Below are the code and all the weights of a small trained network. Each question names an input and a target symbol and asks about switching units off, where a switched-off unit gives its printed mean instead of its output.

import numpy as np


def w(rows, s, z=0):
    codes = np.array(rows[::2]) - 128.0
    scale = np.full(codes.shape[1], s)
    scale[-1] = z or s
    return codes * scale


def f(y):
    return np.maximum(y, 0)


def softmax(a):
    e = np.exp(a - a.max(-1, keepdims=True))
    return e / e.sum(-1, keepdims=True)


def log_softmax(a):
    a = a - a.max(-1, keepdims=True)
    return a - np.log(np.exp(a).sum(-1, keepdims=True))


def net(x, mask):
    ids = ['Φαζμξτψ'.index(c) for c in x.split()]
    T = len(ids)
    res = E[ids] + P[:T]
    r = res
    for j in range(3):
        rows = slice(2 * j, 2 * j + 2)
        q, k, v = (r @ M[0][rows].T for M in (Q, K, V))
        z = softmax(np.where(np.tri(T) > 0, q @ k.T / 2**0.5, -1e9)) @ v
        o = O[0][rows]
        res = res + np.where(mask[j], z, o[:, -1]) @ o[:, :-1]
    y = f(res @ A[0][:, :-1].T + A[0][:, -1])
    res = res + np.where(mask[3:7], y, B[0][:, -1]) @ B[0][:, :-1]
    return log_softmax(res[-1] @ U[:, :-1].T + U[:, -1])


Q, K, V, O, A, B = {}, {}, {}, {}, {}, {}
E = w([
[206,137,130,97,124,34],'Φ',
[142,114,47,143,219,145],'α',
[72,109,181,145,23,155],'ζ',
[78,171,158,85,158,61],'μ',
[174,127,129,238,119,102],'ξ',
[130,81,4,117,215,149],'τ',
[106,121,236,108,71,122],'ψ',
],0.02)
P = w([
[214,245,111,65,186,163],'0',
[159,201,99,128,179,104],'1',
[128,159,97,149,158,84],'2',
[113,127,102,162,146,74],'3',
[105,101,100,169,131,66],'4',
[107,81,108,173,124,60],'5',
[100,56,110,170,111,57],'6',
[103,41,108,179,94,57],'7',
[108,23,118,190,86,48],'8',
[117,2,126,192,76,36],'9',
[112,17,122,195,96,36],'10',
],0.007)
Q[0] = w([
[112,139,183,118,128,81],'H1',
[157,111,88,147,207,104],'H1',
[166,58,6,163,217,157],'H2',
[118,155,162,150,121,145],'H2',
[158,45,100,105,163,81],'H3',
[88,169,167,109,61,96],'H3',
],0.02)
K[0] = w([
[100,181,126,140,111,90],'H1',
[198,64,143,148,36,104],'H1',
[175,44,153,154,64,113],'H2',
[66,138,137,159,156,157],'H2',
[156,89,153,130,102,65],'H3',
[87,251,99,95,188,129],'H3',
],0.014)
V[0] = w([
[193,175,190,156,70,125],'H1',
[113,143,81,131,117,106],'H1',
[102,138,168,181,180,161],'H2',
[9,119,95,143,85,158],'H2',
[84,158,204,107,137,118],'H3',
[104,221,97,203,66,137],'H3',
],0.011)
O[0] = w([
[152,116,91,95,70,89,175],'H1',
[110,94,157,99,101,164,170],'H1',
[251,110,80,133,116,137,113],'H2',
[143,150,76,98,128,92,2],'H2',
[91,122,67,161,99,155,204],'H3',
[134,86,220,125,116,93,129],'H3',
],0.012,0.0047)
A[0] = w([
[177,203,113,36,143,74,1],'N1',
[118,104,115,9,157,125,97],'N2',
[132,113,182,123,127,118,198],'N3',
[192,96,100,181,131,137,176],'N4',
],0.014,0.003)
B[0] = w([
[115,225,179,31,61,225,167],'N1',
[189,211,163,204,8,66,197],'N2',
[71,118,14,167,54,135,223],'N3',
[213,58,159,60,103,172,253],'N4',
],0.011,0.0068)
U = w([
[101,192,140,80,60,198,119],'Φ',
[46,63,123,163,180,2,254],'α',
[106,95,179,47,180,147,115],'ζ',
[139,68,207,107,143,73,103],'μ',
[113,108,50,88,153,131,46],'ξ',
[161,168,113,227,165,91,81],'τ',
[112,114,133,114,147,99,25],'ψ',
],0.0066,0.0053)

Each question gives the input, a string of symbols that net reads in full, and the target symbol t.
The units are the heads (2 rows each of Q, K, V and O) and the neurons (one row each of A and B). Each row of codes is followed by its name. A weight is (code - 128) times the scale printed after its matrix; where a second scale follows, it is the last column's (O, A, B and U).
mask holds one flag per unit, heads first, then neurons. A switched-off unit (its flag False) gives its mean, the last column of its rows in O or B, instead of its output. The means were averaged over made-up inputs and are rounded, as every weight is.
A unit's drop is (log p(t) with every unit on - log p(t) with that unit switched off) / (log p(t) with every unit on - log p(t) with every unit switched off).
The circuit of an input: a set's keep is (log p(t) with only the set's units on - log p(t) with every unit switched off) / (log p(t) with every unit on - log p(t) with every unit switched off). Starting from all 7 units, units are removed one at a time, each time the one whose removal leaves the highest keep (on an exact tie, the one counted first), for as long as the keep stays at least 0.8.
circuit, biggest first: the units of the circuit, biggest drop first
k most important neurons: the k neurons with the biggest drops, biggest first
heads that matter: for each layer, one digit per head in row order, 1 if its drop is at least 0.15 and else 0, layers parted by /
drop when u is switched off: that unit's drop, to one decimal
input μ τ ψ ψ μ ζ μ τ, target Φ: circuit, biggest first	H2, N1, N2
input μ μ μ τ, target τ: most important neuron	N2
input ξ α τ ζ ζ μ, target Φ: circuit, biggest first	N1, H3
input Φ ζ μ α α τ τ μ ξ, target μ: heads that matter	010
input Φ ψ ζ μ ψ μ Φ, target α: circuit, biggest first	H2, N4, N3
input τ Φ ψ μ μ ζ Φ ψ, target α: 2 most important neurons	N4, N1
input τ ψ μ ψ ξ ξ τ, target μ: heads that matter	011
input τ μ μ μ μ μ μ μ α, target ζ: heads that matter	100
input μ μ μ μ τ τ μ μ ζ ζ, target α: heads that matter	000
input μ τ τ μ μ μ τ ζ α, target Φ: circuit, biggest first	H2, N1
input ζ μ τ, target Φ: circuit, biggest first	H2, H1, N1
input ξ ξ τ τ τ α ψ Φ ψ μ, target Φ: heads that matter	011
input Φ μ ζ Φ, target α: 3 most important neurons	N4, N1, N3
input ψ τ μ μ ψ τ ξ, target μ: most important neuron	N4
input τ μ ζ μ μ τ ψ μ ξ Φ, target Φ: circuit, biggest first	H3, N1
input ξ ζ α ψ ζ α μ ξ ζ, target α: 3 most important neurons	N4, N1, N3
input μ μ τ μ Φ μ ξ α, target μ: drop when N1 is switched off	0.0
input ζ ψ τ τ Φ, target Φ: drop when N1 is switched off	1.0
input ζ μ ξ ζ Φ μ ψ μ α, target ξ: drop when H1 is switched off	0.1
input τ Φ μ α, target α: drop when H2 is switched off	1.9
